Below is a small trained network, with its code and all its weights. Each question gives an input and a class and asks what happens when units are switched off, that is, made to give their printed mean instead of their output.

import numpy as np


def w(rows, s, z=0):
    codes = np.array(rows[::2]) - 128.0
    scale = np.full(codes.shape[1], s)
    scale[-1] = z or s
    return codes * scale


def f(y):
    return y / 2 * (1 + np.tanh(0.7978845608 * (y + 0.044715 * y**3)))


def log_softmax(a):
    a = a - a.max(-1, keepdims=True)
    return a - np.log(np.exp(a).sum(-1, keepdims=True))


def net(x, mask):
    res = np.array(x, float).reshape(1, 5) / 4 @ E
    y = f(res @ A[0][:, :-1].T + A[0][:, -1])
    res = res + np.where(mask, y, B[0][:, -1]) @ B[0][:, :-1]
    return log_softmax(res[-1] @ U[:, :-1].T + U[:, -1])


A, B = {}, {}
E = w([
[128,128,128,128,128,128,128],'x0',
[122,137,255,117,118,146,130],'x1',
[126,187,127,168,232,143,127],'x2',
[129,220,122,149,61,170,116],'x3',
[133,100,138,239,95,95,130],'x4',
],0.0095)
A[0] = w([
[131,115,8,152,126,128,125,71],'n1',
[119,126,87,130,125,127,129,12],'n2',
[129,88,126,130,147,113,133,38],'n3',
[119,129,129,133,136,127,118,84],'n4',
[127,134,252,136,123,130,123,15],'n5',
[118,112,129,113,95,115,120,82],'n6',
[130,211,105,148,68,137,133,1],'n7',
[134,140,113,79,135,129,130,20],'n8',
[130,124,101,128,128,130,119,49],'n9',
[125,148,123,48,153,131,123,27],'n10',
[136,156,133,145,189,130,121,53],'n11',
[123,138,91,126,124,117,131,40],'n12',
[131,116,126,112,98,117,131,84],'n13',
[125,131,173,130,121,131,128,36],'n14',
[132,120,132,148,126,123,124,63],'n15',
[135,157,124,164,169,140,132,56],'n16',
[105,141,125,145,153,136,126,68],'n17',
[129,72,128,127,159,123,133,11],'n18',
[126,152,101,61,128,145,121,62],'n19',
[126,104,119,112,88,128,131,84],'n20',
[127,170,113,146,92,143,119,24],'n21',
[130,131,97,125,128,112,120,79],'n22',
[134,122,127,120,113,123,135,57],'n23',
[122,99,131,122,88,131,118,91],'n24',
[130,87,108,122,67,124,120,97],'n25',
[131,102,97,225,111,107,128,25],'n26',
[125,161,122,131,94,133,113,34],'n27',
[128,47,130,127,171,109,118,12],'n28',
[141,104,125,121,106,142,139,79],'n29',
[124,97,171,201,107,128,122,36],'n30',
[123,157,122,175,173,118,122,92],'n31',
[128,110,127,117,92,120,130,91],'n32',
],0.027,0.0052)
B[0] = w([
[123,63,129,4,86,124,130,253],'n1',
[140,99,127,88,111,131,130,149],'n2',
[126,93,116,170,162,117,119,158],'n3',
[139,133,125,132,130,124,128,126],'n4',
[124,60,119,13,90,123,128,233],'n5',
[129,168,122,119,165,115,131,157],'n6',
[132,43,127,204,185,124,128,216],'n7',
[127,145,138,153,68,131,125,159],'n8',
[121,113,121,103,126,120,127,138],'n9',
[125,166,119,193,47,123,124,193],'n10',
[126,196,131,103,191,122,132,189],'n11',
[132,103,130,88,117,130,120,149],'n12',
[116,165,128,118,163,122,130,152],'n13',
[141,95,132,85,109,140,128,156],'n14',
[117,139,118,138,115,122,124,138],'n15',
[130,188,126,115,187,133,134,184],'n16',
[139,156,130,122,153,123,127,151],'n17',
[118,73,133,179,166,132,130,169],'n18',
[121,172,128,174,56,133,131,192],'n19',
[139,177,116,114,176,120,120,166],'n20',
[128,72,127,177,162,128,127,175],'n21',
[131,104,152,92,113,128,122,149],'n22',
[128,141,134,126,136,129,133,129],'n23',
[136,177,131,118,168,128,132,169],'n24',
[133,205,133,93,188,141,129,197],'n25',
[122,177,127,187,14,132,131,244],'n26',
[126,93,136,171,160,126,129,160],'n27',
[141,47,132,204,178,137,131,200],'n28',
[128,153,136,122,150,127,125,144],'n29',
[120,168,124,185,36,127,122,215],'n30',
[134,200,135,104,186,132,125,202],'n31',
[123,170,135,116,165,128,129,161],'n32',
],0.043,0.016)
U = w([
[142,52,126,20,75,89,124,252],'0',
[121,179,122,214,2,100,125,101],'1',
[156,221,140,106,222,88,132,118],'2',
[150,2,135,238,195,96,123,36],'3',
],0.0048,0.0022)

Each question gives the input, the list of numbers given to net, and the class t.
The units are the neurons (one row each of A and B). Each row of codes is followed by its name. A weight is (code - 128) times the scale printed after its matrix; where a second scale follows, it is the last column's (A, B and U).
mask holds one flag per neuron, in row order. A switched-off neuron (its flag False) gives its mean, the last column of its row in B, instead of its output. The means were averaged over made-up inputs and are rounded, as every weight is.
A unit's drop is (log p(t) with every unit on - log p(t) with that unit switched off) / (log p(t) with every unit on - log p(t) with every unit switched off).
The circuit of an input: a set's keep is (log p(t) with only the set's units on - log p(t) with every unit switched off) / (log p(t) with every unit on - log p(t) with every unit switched off). Starting from the 12 units with the biggest drops (on a tie, the unit counted first), units are removed one at a time, each time the one whose removal leaves the highest keep (on an exact tie, the one counted first), for as long as the keep stays at least 0.8.
circuit, biggest first: the units of the circuit, biggest drop first
most important unit: the unit with the biggest drop
k most important neurons: the k neurons with the biggest drops, biggest first
drop when u is switched off: that unit's drop, to one decimal
input [-6,-6,-7,-5,4], class 2: 3 most important neurons => [n25 n5 n20]
input [-2,-6,5,-8,-8], class 1: most important unit => n10
input [7,7,-7,6,4], class 0: 2 most important neurons => [n5 n14]
input [-2,-2,-1,-7,-7], class 1: 3 most important neurons => [n10 n19 n7]
input [3,-6,-2,-4,-8], class 1: 2 most important neurons => [n10 n19]
input [0,7,2,-8,-7], class 3: 2 most important neurons => [n28 n1]
input [-1,-5,-6,-2,-5], class 2: 4 most important neurons => [n5 n26 n25 n20]
input [-4,-5,8,-7,3], class 2: 2 most important neurons => [n31 n11]
input [-4,-8,8,5,2], class 0: 2 most important neurons => [n1 n25]
input [1,7,-7,1,-3], class 0: 4 most important neurons => [n5 n31 n14 n11]
input [1,-2,-1,2,-1], class 0: 2 most important neurons => [n28 n26]
input [3,5,-6,0,0], class 2: 2 most important neurons => [n1 n25]
input [-1,-6,5,7,-3], class 3: 4 most important neurons => [n7 n5 n21 n27]
input [6,-1,-1,8,5], class 3: most important unit => n7
input [7,-8,8,-3,2], class 0: 2 most important neurons => [n1 n25]
input [5,-6,-1,-5,-1], class 0: 2 most important neurons => [n1 n7]
input [-1,4,-6,-8,2], class 3: drop when n28 is switched off => 2.1
input [1,2,1,-6,-8], class 1: drop when n10 is switched off => 0.4
input [-5,3,-5,-3,-3], class 2: drop when n1 is switched off => 0.1
input [0,0,6,8,-5], class 3: circuit, biggest first => [n7]
input [-4,-8,6,0,4], class 0: drop when n1 is switched off => 4.5
